Below are the code and all the weights of a small trained network. Each question names an input and a class and asks about switching units off, where a switched-off unit gives its printed mean instead of its output.

import numpy as np


def w(rows, s, z=0):
    codes = np.array(rows[::2]) - 128.0
    scale = np.full(codes.shape[1], s)
    scale[-1] = z or s
    return codes * scale


def norm(h):
    return h / np.sqrt((h * h).mean(-1, keepdims=True) + 1e-5)


def f(y):
    return y / 2 * (1 + np.tanh(0.7978845608 * (y + 0.044715 * y**3)))


def log_softmax(a):
    a = a - a.max(-1, keepdims=True)
    return a - np.log(np.exp(a).sum(-1, keepdims=True))


def net(x, mask):
    res = np.array(x, float).reshape(1, 3) / 4 @ E
    u = 0
    for l in range(2):
        y = f(norm(res) @ A[l][:, :-1].T + A[l][:, -1])
        res = res + np.where(mask[u : u + 12], y, B[l][:, -1]) @ B[l][:, :-1]
        u += 12
    return log_softmax(norm(res)[-1] @ U[:, :-1].T + U[:, -1])


A, B = {}, {}
E = w([
[92,80,1,187,128,158,81],'x0',
[132,52,94,69,144,69,200],'x1',
[214,175,62,106,217,43,112],'x2',
],0.0071)
A[0] = w([
[71,85,145,109,116,180,138,125],'0.n1',
[117,108,145,87,82,171,60,90],'0.n2',
[5,112,76,2,175,83,193,106],'0.n3',
[221,215,130,243,143,158,129,50],'0.n4',
[166,151,153,63,59,148,139,61],'0.n5',
[206,111,153,194,119,200,224,93],'0.n6',
[158,161,157,52,157,176,180,188],'0.n7',
[155,162,23,141,85,186,168,199],'0.n8',
[79,109,128,128,83,134,146,185],'0.n9',
[142,167,147,179,143,205,70,5],'0.n10',
[161,177,163,181,132,191,49,45],'0.n11',
[167,64,77,147,64,126,76,49],'0.n12',
],0.0075,0.0027)
B[0] = w([
[159,110,144,112,202,165,75,199],'0.n1',
[168,124,161,89,148,128,67,163],'0.n2',
[30,254,77,103,68,160,192,254],'0.n3',
[102,145,140,60,144,144,105,218],'0.n4',
[164,116,79,156,189,83,126,161],'0.n5',
[112,81,71,95,140,63,140,142],'0.n6',
[156,92,89,220,142,134,105,228],'0.n7',
[145,111,173,161,208,120,112,201],'0.n8',
[115,155,101,89,177,75,143,194],'0.n9',
[152,83,102,52,56,165,190,202],'0.n10',
[150,169,55,48,99,204,249,234],'0.n11',
[245,114,160,154,105,177,144,157],'0.n12',
],0.006,0.0039)
A[1] = w([
[173,139,75,76,135,74,124,223],'1.n1',
[192,132,179,112,121,130,204,110],'1.n2',
[159,110,100,109,151,207,125,254],'1.n3',
[79,173,181,131,198,107,138,100],'1.n4',
[32,213,145,235,107,110,91,128],'1.n5',
[64,66,43,142,187,143,148,98],'1.n6',
[64,68,159,94,63,162,68,86],'1.n7',
[137,114,163,102,73,72,172,101],'1.n8',
[149,202,219,141,105,98,156,61],'1.n9',
[125,123,39,159,76,172,68,61],'1.n10',
[69,78,182,132,87,159,160,86],'1.n11',
[99,255,153,255,95,143,60,181],'1.n12',
],0.0088,0.0036)
B[1] = w([
[60,122,205,131,117,168,51,229],'1.n1',
[133,69,117,166,138,166,137,189],'1.n2',
[82,71,148,150,129,62,176,254],'1.n3',
[110,42,92,157,143,134,95,157],'1.n4',
[168,8,225,128,243,73,123,123],'1.n5',
[192,136,181,138,81,184,145,201],'1.n6',
[124,188,135,102,175,86,78,176],'1.n7',
[217,149,141,150,91,217,125,157],'1.n8',
[200,119,2,215,93,116,137,184],'1.n9',
[251,188,113,151,116,88,156,177],'1.n10',
[152,207,62,149,205,55,33,176],'1.n11',
[65,71,137,74,91,103,205,165],'1.n12',
],0.0076,0.006)
U = w([
[226,87,120,237,116,132,156,173],'0',
[104,218,101,77,98,159,193,162],'1',
[102,173,144,124,189,94,30,167],'2',
[75,1,191,105,120,138,164,164],'3',
[137,94,152,109,74,99,102,3],'4',
],0.019,0.0052)

Each question gives the input, the list of numbers given to net, and the class t.
The units are the neurons (one row each of A and B). Each row of codes is followed by its name. A weight is (code - 128) times the scale printed after its matrix; where a second scale follows, it is the last column's (A, B and U).
mask holds one flag per neuron, layer by layer. A switched-off neuron (its flag False) gives its mean, the last column of its row in B, instead of its output. The means were averaged over made-up inputs and are rounded, as every weight is.
A unit's drop is (log p(t) with every unit on - log p(t) with that unit switched off) / (log p(t) with every unit on - log p(t) with every unit switched off).
The circuit of an input: a set's keep is (log p(t) with only the set's units on - log p(t) with every unit switched off) / (log p(t) with every unit on - log p(t) with every unit switched off). Starting from the 12 units with the biggest drops (on a tie, the unit counted first), units are removed one at a time, each time the one whose removal leaves the highest keep (on an exact tie, the one counted first), for as long as the keep stays at least 0.8.
circuit, biggest first: the units of the circuit, biggest drop first
most important unit: the unit with the biggest drop
top k neurons: the k neurons with the biggest drops, biggest first
k most important neurons of layer l: the k neurons of layer l with the biggest drops, biggest first
drop when u is switched off: that unit's drop, to one decimal
input [2,7,-8], class 2: circuit, biggest first -> [1.n11; 1.n7]
input [7,0,-7], class 0: circuit, biggest first -> [1.n10]
input [-3,0,2], class 3: 3 most important neurons of layer 0 -> [0.n7; 0.n10; 0.n11]
input [5,-5,-8], class 2: circuit, biggest first -> [1.n7; 1.n11]
input [3,-3,-3], class 3: circuit, biggest first -> [1.n3; 1.n9]
input [5,6,-7], class 2: top 4 neurons -> [1.n11; 0.n11; 1.n7; 0.n7]
input [-8,7,6], class 0: 3 most important neurons of layer 1 -> [1.n2; 1.n8; 1.n9]
input [-3,0,-1], class 3: top 4 neurons -> [0.n7; 1.n10; 1.n9; 1.n11]
input [-1,2,0], class 3: top 4 neurons -> [1.n5; 0.n11; 0.n3; 0.n10]
input [-1,-3,0], class 3: top 2 neurons -> [0.n3; 1.n3]
input [6,2,-7], class 2: top 4 neurons -> [1.n7; 0.n7; 1.n11; 0.n11]
input [5,7,-6], class 1: 2 most important neurons of layer 0 -> [0.n3; 0.n7]
input [-5,3,-5], class 0: 2 most important neurons of layer 1 -> [1.n8; 1.n1]
input [3,8,-4], class 1: most important unit -> 0.n3
input [-4,-2,4], class 0: 3 most important neurons of layer 1 -> [1.n9; 1.n7; 1.n11]
input [5,1,-6], class 2: top 3 neurons -> [1.n7; 0.n7; 0.n11]
input [-5,-5,-1], class 0: top 3 neurons -> [0.n3; 1.n9; 1.n2]
input [3,-6,6], class 1: top 2 neurons -> [0.n11; 1.n11]
input [3,-6,-5], class 1: top 3 neurons -> [0.n11; 0.n10; 1.n1]
input [4,8,1], class 1: circuit, biggest first -> [0.n3]
input [-1,0,-1], class 3: top 2 neurons -> [1.n11; 1.n7]
input [0,1,3], class 3: top 2 neurons -> [0.n10; 0.n11]
input [-8,0,-7], class 0: drop when 1.n9 is switched off -> 0.2
input [4,-5,-8], class 2: drop when 1.n11 is switched off -> 0.6
